Here is a tiny trained network, its code and every weight. The questions are about switching its units off for an input and a target symbol, where a switched-off unit gives its printed mean instead of its output.

import numpy as np


def w(rows, s, z=0):
    codes = np.array(rows[::2]) - 128.0
    scale = np.full(codes.shape[1], s)
    scale[-1] = z or s
    return codes * scale


def norm(h):
    return h / np.sqrt((h * h).mean(-1, keepdims=True) + 1e-5)


def f(y):
    return np.maximum(y, 0)


def softmax(a):
    e = np.exp(a - a.max(-1, keepdims=True))
    return e / e.sum(-1, keepdims=True)


def log_softmax(a):
    a = a - a.max(-1, keepdims=True)
    return a - np.log(np.exp(a).sum(-1, keepdims=True))


def net(x, mask):
    ids = ['ΓΘαβδεζλμπτψ'.index(c) for c in x.split()]
    T = len(ids)
    res = E[ids] + P[:T]
    u = 0
    for l in range(2):
        q, k, v = (norm(res) @ M[l].T for M in (Q, K, V))
        z = softmax(np.where(np.tri(T) > 0, q @ k.T / 2**0.5, -1e9)) @ v
        res = res + np.where(mask[u], z, O[l][:, -1]) @ O[l][:, :-1]
        u += 1
        y = f(norm(res) @ A[l][:, :-1].T + A[l][:, -1])
        res = res + np.where(mask[u : u + 12], y, B[l][:, -1]) @ B[l][:, :-1]
        u += 12
    return log_softmax(norm(res)[-1] @ U[:, :-1].T + U[:, -1])


Q, K, V, O, A, B = {}, {}, {}, {}, {}, {}
E = w([
[131,76,154,117,248,137,150,87,106,106,136],'Γ',
[134,88,29,154,125,116,71,167,110,184,130],'Θ',
[93,125,166,171,110,183,158,166,189,159,89],'α',
[203,175,91,117,83,151,160,120,101,71,90],'β',
[114,116,151,74,90,109,150,38,195,182,146],'δ',
[78,133,118,46,158,176,158,153,119,137,111],'ε',
[54,180,69,109,191,91,152,91,138,122,107],'ζ',
[141,150,161,145,138,110,148,120,203,156,172],'λ',
[91,105,123,142,161,152,98,61,153,126,34],'μ',
[170,193,142,91,72,148,132,154,124,172,86],'π',
[121,162,112,217,189,148,151,53,57,124,98],'τ',
[110,99,140,103,156,210,188,89,77,191,94],'ψ',
],0.014)
P = w([
[87,44,176,121,2,72,63,88,56,90,227],'0',
[110,125,143,129,179,140,143,108,148,123,137],'1',
[110,127,144,132,175,132,146,107,153,129,136],'2',
[109,126,141,129,172,131,146,105,154,129,131],'3',
[108,128,143,130,170,129,149,106,151,136,129],'4',
[110,124,141,130,166,120,149,106,162,135,128],'5',
[108,127,140,130,165,122,147,98,157,133,124],'6',
[109,129,139,129,163,117,147,98,158,136,127],'7',
[112,122,141,123,166,123,151,99,158,131,122],'8',
[111,124,141,133,166,119,147,97,159,132,133],'9',
[111,118,137,129,164,120,150,103,166,129,126],'10',
],0.0082)
Q[0] = w([
[3,95,84,145,249,160,150,50,202,218,131],'L0H0',
[247,137,100,130,51,102,76,217,78,99,140],'L0H0',
],0.0055)
K[0] = w([
[61,2,91,123,30,72,26,155,39,125,212],'L0H0',
[223,187,162,215,82,168,88,106,120,116,142],'L0H0',
],0.0055)
V[0] = w([
[170,68,4,149,157,111,100,184,141,199,133],'L0H0',
[91,196,105,109,165,106,72,62,53,86,115],'L0H0',
],0.0046)
O[0] = w([
[175,131,156,77,119,124,244,130,140,97,97,174],'L0H0',
[116,79,163,123,144,49,140,165,107,130,87,255],'L0H0',
],0.011,0.00093)
A[0] = w([
[54,111,101,117,134,63,65,153,122,137,254,103],'L0N0',
[80,110,97,78,152,147,74,79,165,149,140,88],'L0N1',
[201,196,86,94,64,139,108,129,115,140,141,88],'L0N2',
[189,125,85,142,176,179,193,145,171,139,51,65],'L0N3',
[53,136,94,34,107,111,87,99,148,66,120,176],'L0N4',
[172,109,121,128,118,96,97,98,68,40,189,213],'L0N5',
[132,126,168,97,49,153,121,188,136,175,135,134],'L0N6',
[64,148,197,158,144,112,97,180,116,89,82,154],'L0N7',
[55,72,130,121,165,126,63,179,150,201,160,132],'L0N8',
[74,136,141,131,173,156,61,63,160,149,214,54],'L0N9',
[93,102,171,63,125,108,160,91,167,169,150,167],'L0N10',
[89,152,76,159,99,188,90,129,156,105,202,5],'L0N11',
],0.0072,0.0033)
B[0] = w([
[174,223,127,107,201,114,145,154,200,142,124,192],'L0N0',
[132,146,111,151,72,126,102,96,36,121,166,205],'L0N1',
[190,77,183,156,164,108,209,105,142,122,116,164],'L0N2',
[118,95,76,89,99,91,109,96,91,160,234,224],'L0N3',
[147,182,93,101,100,106,149,134,2,64,103,188],'L0N4',
[74,114,108,138,158,186,183,66,156,110,165,166],'L0N5',
[129,159,119,174,218,172,195,114,82,195,72,161],'L0N6',
[182,186,75,131,83,157,134,42,96,144,104,190],'L0N7',
[121,143,252,119,119,174,125,108,129,71,94,253],'L0N8',
[120,47,166,59,143,87,142,55,184,119,87,226],'L0N9',
[165,189,108,222,94,143,76,95,76,122,108,229],'L0N10',
[91,201,144,122,53,123,173,122,136,126,52,153],'L0N11',
],0.0068,0.0065)
Q[1] = w([
[50,51,161,144,60,158,49,221,178,20,207],'L1H0',
[1,160,199,135,140,125,61,164,134,101,155],'L1H0',
],0.0089)
K[1] = w([
[137,149,250,148,150,174,203,82,121,25,114],'L1H0',
[69,183,231,101,172,181,127,64,95,113,115],'L1H0',
],0.011)
V[1] = w([
[120,146,114,163,45,155,254,53,137,101,120],'L1H0',
[90,60,153,124,122,68,203,144,122,92,83],'L1H0',
],0.0076)
O[1] = w([
[246,109,111,167,154,129,151,146,122,82,93,253],'L1H0',
[173,108,60,81,104,225,126,49,228,69,103,92],'L1H0',
],0.012,0.0051)
A[1] = w([
[179,185,80,75,48,136,66,135,96,156,187,218],'L1N0',
[161,116,87,170,212,91,137,123,116,45,101,55],'L1N1',
[110,56,45,150,114,195,126,91,19,108,85,85],'L1N2',
[227,30,190,148,75,185,105,117,61,141,134,155],'L1N3',
[32,170,117,169,106,152,87,70,63,127,254,48],'L1N4',
[88,148,74,74,125,235,52,38,181,118,108,48],'L1N5',
[192,65,53,154,119,248,118,185,123,26,146,3],'L1N6',
[148,59,130,187,105,221,155,198,195,36,55,29],'L1N7',
[106,183,207,202,13,208,188,184,209,108,50,104],'L1N8',
[22,167,195,216,115,91,115,166,32,136,180,11],'L1N9',
[184,199,122,158,154,61,141,187,171,56,145,74],'L1N10',
[250,106,92,76,145,77,187,139,186,126,132,119],'L1N11',
],0.0082,0.0046)
B[1] = w([
[161,123,161,128,246,129,193,110,123,123,176,159],'L1N0',
[77,92,68,165,102,180,178,168,154,113,154,217],'L1N1',
[179,104,145,118,66,157,36,88,107,208,179,218],'L1N2',
[74,145,91,50,129,98,207,182,189,164,94,254],'L1N3',
[174,179,57,182,146,192,81,173,143,205,152,166],'L1N4',
[130,102,100,139,185,58,126,184,106,69,47,167],'L1N5',
[171,210,135,83,44,78,90,122,154,106,172,163],'L1N6',
[77,142,103,148,39,93,114,174,112,111,238,174],'L1N7',
[114,70,130,127,134,99,78,158,55,105,227,190],'L1N8',
[198,75,190,63,94,143,129,91,158,11,86,182],'L1N9',
[85,151,160,92,138,152,73,125,193,254,96,169],'L1N10',
[92,145,157,173,142,118,25,178,142,112,90,214],'L1N11',
],0.0099,0.0084)
U = w([
[117,58,117,136,82,100,44,121,94,99,30,119],'Γ',
[61,95,165,147,82,75,126,152,68,117,169,244],'Θ',
[83,45,129,77,168,170,176,126,188,74,131,184],'α',
[21,208,49,114,155,131,98,124,127,147,118,89],'β',
[199,152,182,114,142,239,104,144,63,80,127,135],'δ',
[71,106,146,32,81,180,159,114,175,210,150,111],'ε',
[157,156,107,126,52,171,113,155,199,100,136,186],'ζ',
[77,145,222,165,129,173,24,99,171,135,126,128],'λ',
[143,127,122,188,145,121,154,216,109,174,69,91],'μ',
[195,95,163,161,104,1,203,80,125,129,125,104],'π',
[188,103,66,126,198,73,68,130,91,159,156,3],'τ',
[179,118,117,228,133,194,146,74,103,183,191,117],'ψ',
],0.0069,0.0026)

Each question gives the input, a string of symbols that net reads in full, and the target symbol t.
The units are the heads (2 rows each of Q, K, V and O) and the neurons (one row each of A and B). Each row of codes is followed by its name. A weight is (code - 128) times the scale printed after its matrix; where a second scale follows, it is the last column's (O, A, B and U).
mask holds one flag per unit, layer by layer, with each layer's heads first. A switched-off unit (its flag False) gives its mean, the last column of its rows in O or B, instead of its output. The means were averaged over made-up inputs and are rounded, as every weight is.
A unit's drop is (log p(t) with every unit on - log p(t) with that unit switched off) / (log p(t) with every unit on - log p(t) with every unit switched off).
The circuit of an input: a set's keep is (log p(t) with only the set's units on - log p(t) with every unit switched off) / (log p(t) with every unit on - log p(t) with every unit switched off). Starting from the 12 units with the biggest drops (on a tie, the unit counted first), units are removed one at a time, each time the one whose removal leaves the highest keep (on an exact tie, the one counted first), for as long as the keep stays at least 0.8.
circuit, biggest first: the units of the circuit, biggest drop first
most important unit: the unit with the biggest drop
k most important neurons: the k neurons with the biggest drops, biggest first
top k neurons in layer l: the k neurons of layer l with the biggest drops, biggest first
input β Γ α Θ π ζ, target ε: most important unit -> L0H0
input τ μ τ ζ μ Θ, target α: circuit, biggest first -> [L1H0 L0H0 L0N10]
input δ Θ μ π β π δ λ μ, target δ: 2 most important neurons -> [L0N9 L1N9]
input β δ μ Γ π Θ, target ε: 3 most important neurons -> [L0N9 L0N10 L0N7]
input τ β Θ ψ μ μ, target α: circuit, biggest first -> [L0H0 L1H0]
input α ζ λ τ λ Θ, target μ: 2 most important neurons -> [L0N11 L0N2]
input μ ε ζ π α α α μ α α Θ, target β: 3 most important neurons -> [L0N10 L0N7 L0N9]
input μ ε α δ τ α Γ Θ δ, target β: 3 most important neurons -> [L0N10 L0N7 L0N8]
input μ ζ ψ ζ π Θ α μ ε, target β: top 2 neurons in layer 0 -> [L0N10 L0N9]
input μ π μ Θ, target β: 3 most important neurons -> [L0N10 L0N9 L0N0]
input Θ Θ ε ζ μ π, target μ: 2 most important neurons -> [L0N3 L0N6]
input μ ε τ α π Θ Γ, target β: top 2 neurons in layer 1 -> [L1N4 L1N5]
input α λ Γ β ζ δ Θ δ μ, target μ: top 3 neurons in layer 0 -> [L0N11 L0N2 L0N9]
input π λ π δ α τ Θ δ, target Θ: circuit, biggest first -> [L1H0]
input ζ τ τ π μ α α π Θ α, target Γ: 2 most important neurons -> [L0N7 L1N5]
input β Θ π α β λ α δ μ, target ε: top 4 neurons in layer 0 -> [L0N9 L0N10 L0N7 L0N0]
input τ τ λ ψ α π λ Θ τ, target α: 2 most important neurons -> [L0N10 L1N5]
input α Γ ψ α Γ Θ λ ζ, target μ: 3 most important neurons -> [L0N11 L0N2 L1N10]
input δ α π α μ π δ ψ ε, target δ: top 2 neurons in layer 0 -> [L0N4 L0N2]
input ψ δ ψ Γ, target α: circuit, biggest first -> [L1N1]
input Γ μ δ ψ μ Θ δ, target τ: 2 most important neurons -> [L0N10 L1N5]
input β μ ζ β λ α Γ β Θ α, target ε: top 3 neurons in layer 1 -> [L1N9 L1N4 L1N11]
input ψ ζ ε λ α ψ β μ δ, target π: top 2 neurons in layer 0 -> [L0N9 L0N1]
input Γ Θ π μ α π α, target τ: 2 most important neurons -> [L0N10 L1N5]
input μ λ τ δ Θ Γ α α, target β: top 4 neurons in layer 0 -> [L0N10 L0N7 L0N8 L0N9]
input α π π δ ε ψ α μ τ Θ τ, target μ: 3 most important neurons -> [L0N11 L0N2 L0N10]
